Below is a small trained network, with its code and all its weights. Each question gives an input and a target symbol and asks what happens when units are switched off, that is, made to give their printed mean instead of their output.

import numpy as np


def w(rows, s, z=0):
    codes = np.array(rows[::2]) - 128.0
    scale = np.full(codes.shape[1], s)
    scale[-1] = z or s
    return codes * scale


def softmax(a):
    e = np.exp(a - a.max(-1, keepdims=True))
    return e / e.sum(-1, keepdims=True)


def log_softmax(a):
    a = a - a.max(-1, keepdims=True)
    return a - np.log(np.exp(a).sum(-1, keepdims=True))


def net(x, mask):
    ids = ['βγδζθμφψω'.index(c) for c in x.split()]
    T = len(ids)
    res = E[ids] + P[:T]
    u = 0
    for l in range(3):
        r = res
        for j in range(2):
            rows = slice(3 * j, 3 * j + 3)
            q, k, v = (r @ M[l][rows].T for M in (Q, K, V))
            z = softmax(np.where(np.tri(T) > 0, q @ k.T / 3**0.5, -1e9)) @ v
            o = O[l][rows]
            res = res + np.where(mask[u + j], z, o[:, -1]) @ o[:, :-1]
        u += 2
    return log_softmax(res[-1] @ U[:, :-1].T + U[:, -1])


Q, K, V, O = {}, {}, {}, {}
E = w([
[141,188,154,240,112],'β',
[170,162,31,174,114],'γ',
[149,149,179,172,80],'δ',
[155,108,127,200,104],'ζ',
[113,36,83,216,31],'θ',
[234,129,57,107,95],'μ',
[84,161,115,123,195],'φ',
[33,62,144,7,125],'ψ',
[209,95,106,165,128],'ω',
],0.014)
P = w([
[254,249,229,49,216],'0',
[79,106,87,117,101],'1',
[130,105,204,120,115],'2',
[82,196,123,132,180],'3',
[42,108,77,148,65],'4',
[149,25,185,135,162],'5',
[71,181,150,228,212],'6',
[109,58,28,103,40],'7',
[145,112,238,74,126],'8',
],0.0094)
Q[0] = w([
[140,217,91,128,66],'L0H0',
[81,177,1,126,166],'L0H0',
[145,192,204,100,136],'L0H0',
[152,92,89,132,40],'L0H1',
[170,164,50,87,116],'L0H1',
[173,181,172,57,114],'L0H1',
],0.0094)
K[0] = w([
[70,117,89,200,135],'L0H0',
[85,61,1,166,116],'L0H0',
[88,155,95,81,135],'L0H0',
[120,47,151,91,163],'L0H1',
[77,144,51,91,167],'L0H1',
[164,213,127,65,121],'L0H1',
],0.0081)
V[0] = w([
[227,130,254,109,176],'L0H0',
[186,159,116,67,209],'L0H0',
[172,134,181,48,164],'L0H0',
[83,74,158,129,168],'L0H1',
[138,208,49,77,85],'L0H1',
[188,106,129,53,101],'L0H1',
],0.008)
O[0] = w([
[141,245,99,71,80,222],'L0H0',
[200,182,59,105,164,2],'L0H0',
[255,136,112,125,130,20],'L0H0',
[68,204,114,110,70,86],'L0H1',
[81,55,104,197,165,26],'L0H1',
[117,23,91,159,69,177],'L0H1',
],0.0076,0.0014)
Q[1] = w([
[60,130,109,100,138],'L1H0',
[231,155,97,181,165],'L1H0',
[73,32,81,192,35],'L1H0',
[194,182,109,228,2],'L1H1',
[50,122,152,25,62],'L1H1',
[102,129,15,71,153],'L1H1',
],0.0073)
K[1] = w([
[86,61,104,89,91],'L1H0',
[236,141,189,123,66],'L1H0',
[111,127,133,2,188],'L1H0',
[141,163,180,69,156],'L1H1',
[199,156,183,174,74],'L1H1',
[113,120,81,98,161],'L1H1',
],0.007)
V[1] = w([
[105,106,233,72,120],'L1H0',
[157,204,112,124,97],'L1H0',
[144,135,131,149,60],'L1H0',
[137,55,173,87,157],'L1H1',
[70,116,119,122,254],'L1H1',
[134,200,89,56,126],'L1H1',
],0.0078)
O[1] = w([
[109,191,35,107,59,87],'L1H0',
[138,153,126,70,111,177],'L1H0',
[138,100,163,81,77,155],'L1H0',
[45,84,2,121,167,83],'L1H1',
[112,189,148,140,116,1],'L1H1',
[62,74,159,44,178,185],'L1H1',
],0.0086,0.0077)
Q[2] = w([
[120,71,137,53,64],'L2H0',
[1,160,188,112,183],'L2H0',
[89,75,83,136,126],'L2H0',
[188,158,143,49,164],'L2H1',
[201,184,159,119,133],'L2H1',
[129,156,28,52,105],'L2H1',
],0.0082)
K[2] = w([
[92,159,187,78,219],'L2H0',
[1,117,50,132,47],'L2H0',
[94,113,192,133,218],'L2H0',
[144,130,110,78,154],'L2H1',
[222,125,196,99,184],'L2H1',
[172,140,31,44,93],'L2H1',
],0.0076)
V[2] = w([
[80,73,199,118,179],'L2H0',
[144,114,30,184,175],'L2H0',
[76,55,108,110,100],'L2H0',
[112,68,114,70,255],'L2H1',
[89,215,162,157,163],'L2H1',
[20,142,65,86,121],'L2H1',
],0.0088)
O[2] = w([
[101,150,104,152,164,208],'L2H0',
[78,80,99,162,112,7],'L2H0',
[195,131,134,80,56,139],'L2H0',
[123,162,29,172,132,210],'L2H1',
[2,106,159,80,204,2],'L2H1',
[108,95,95,63,92,44],'L2H1',
],0.0076,0.0084)
U = w([
[80,196,223,85,135,70],'β',
[97,172,138,154,139,85],'γ',
[146,205,206,62,78,2],'δ',
[136,181,196,92,110,124],'ζ',
[184,27,254,86,68,213],'θ',
[164,170,110,163,98,52],'μ',
[35,211,88,80,155,205],'φ',
[86,224,55,43,64,226],'ψ',
[145,185,156,104,113,19],'ω',
],0.0053,0.0035)

Each question gives the input, a string of symbols that net reads in full, and the target symbol t.
The units are the heads (3 rows each of Q, K, V and O). Each row of codes is followed by its name. A weight is (code - 128) times the scale printed after its matrix; where a second scale follows, it is the last column's (O and U).
mask holds one flag per head, layer by layer. A switched-off head (its flag False) gives its mean, the last column of its rows in O, instead of its output. The means were averaged over made-up inputs and are rounded, as every weight is.
A unit's drop is (log p(t) with every unit on - log p(t) with that unit switched off) / (log p(t) with every unit on - log p(t) with every unit switched off).
The circuit of an input: a set's keep is (log p(t) with only the set's units on - log p(t) with every unit switched off) / (log p(t) with every unit on - log p(t) with every unit switched off). Starting from all 6 units, units are removed one at a time, each time the one whose removal leaves the highest keep (on an exact tie, the one counted first), for as long as the keep stays at least 0.8.
circuit, biggest first: the units of the circuit, biggest drop first
unit that matters most: the unit with the biggest drop
which heads matter: for each layer, one digit per head in row order, 1 if its drop is at least 0.15 and else 0, layers parted by /
input θ θ θ θ ζ, target θ: circuit, biggest first -> [L2H1 L0H0]
input ψ μ γ, target ψ: circuit, biggest first -> [L1H1 L2H1]
input ψ θ θ γ θ ω θ μ ψ, target ψ: which heads matter -> 10 / 01 / 01
input ψ φ ψ θ μ ψ γ γ δ, target ψ: which heads matter -> 10 / 01 / 01
input θ ω ψ θ, target ψ: which heads matter -> 00 / 11 / 00
input μ γ φ, target μ: which heads matter -> 11 / 01 / 01
input ψ θ θ θ ζ, target θ: circuit, biggest first -> [L0H0]
input β θ ω θ ζ β ζ μ θ, target β: circuit, biggest first -> [L0H0 L2H1 L2H0 L1H1]
input ψ ψ θ γ θ μ μ ψ ζ, target ψ: circuit, biggest first -> [L1H1 L0H0 L2H1]
input μ θ β, target μ: circuit, biggest first -> [L0H0 L2H1 L0H1 L1H1]
input β μ θ μ δ γ θ φ δ, target β: which heads matter -> 10 / 00 / 11
input θ θ φ θ μ, target θ: which heads matter -> 10 / 00 / 11
input ψ φ φ, target ψ: which heads matter -> 00 / 01 / 01
input δ μ δ ζ ψ δ, target δ: circuit, biggest first -> [L0H0 L1H0]
input μ θ ψ μ θ ζ, target μ: circuit, biggest first -> [L2H1 L0H0 L0H1 L1H1]
input φ φ γ, target φ: unit that matters most -> L2H1
input β ω μ δ δ θ ψ ψ δ, target β: circuit, biggest first -> [L0H0 L2H1 L2H0 L1H1]
input θ θ θ θ μ δ β, target β: circuit, biggest first -> [L2H1 L0H0]
input θ ψ γ ζ β ψ μ ω, target ψ: which heads matter -> 01 / 10 / 00
input ψ ψ μ, target ψ: which heads matter -> 00 / 01 / 01
input ψ φ ζ φ δ δ θ θ μ, target ψ: circuit, biggest first -> [L1H1 L2H1 L0H0]
input θ θ θ μ δ, target θ: unit that matters most -> L2H1
input ψ θ θ, target ψ: which heads matter -> 00 / 01 / 01
input β φ θ θ ζ ψ δ θ ψ, target β: which heads matter -> 10 / 11 / 11
input μ β ψ ζ θ β, target μ: which heads matter -> 11 / 01 / 01
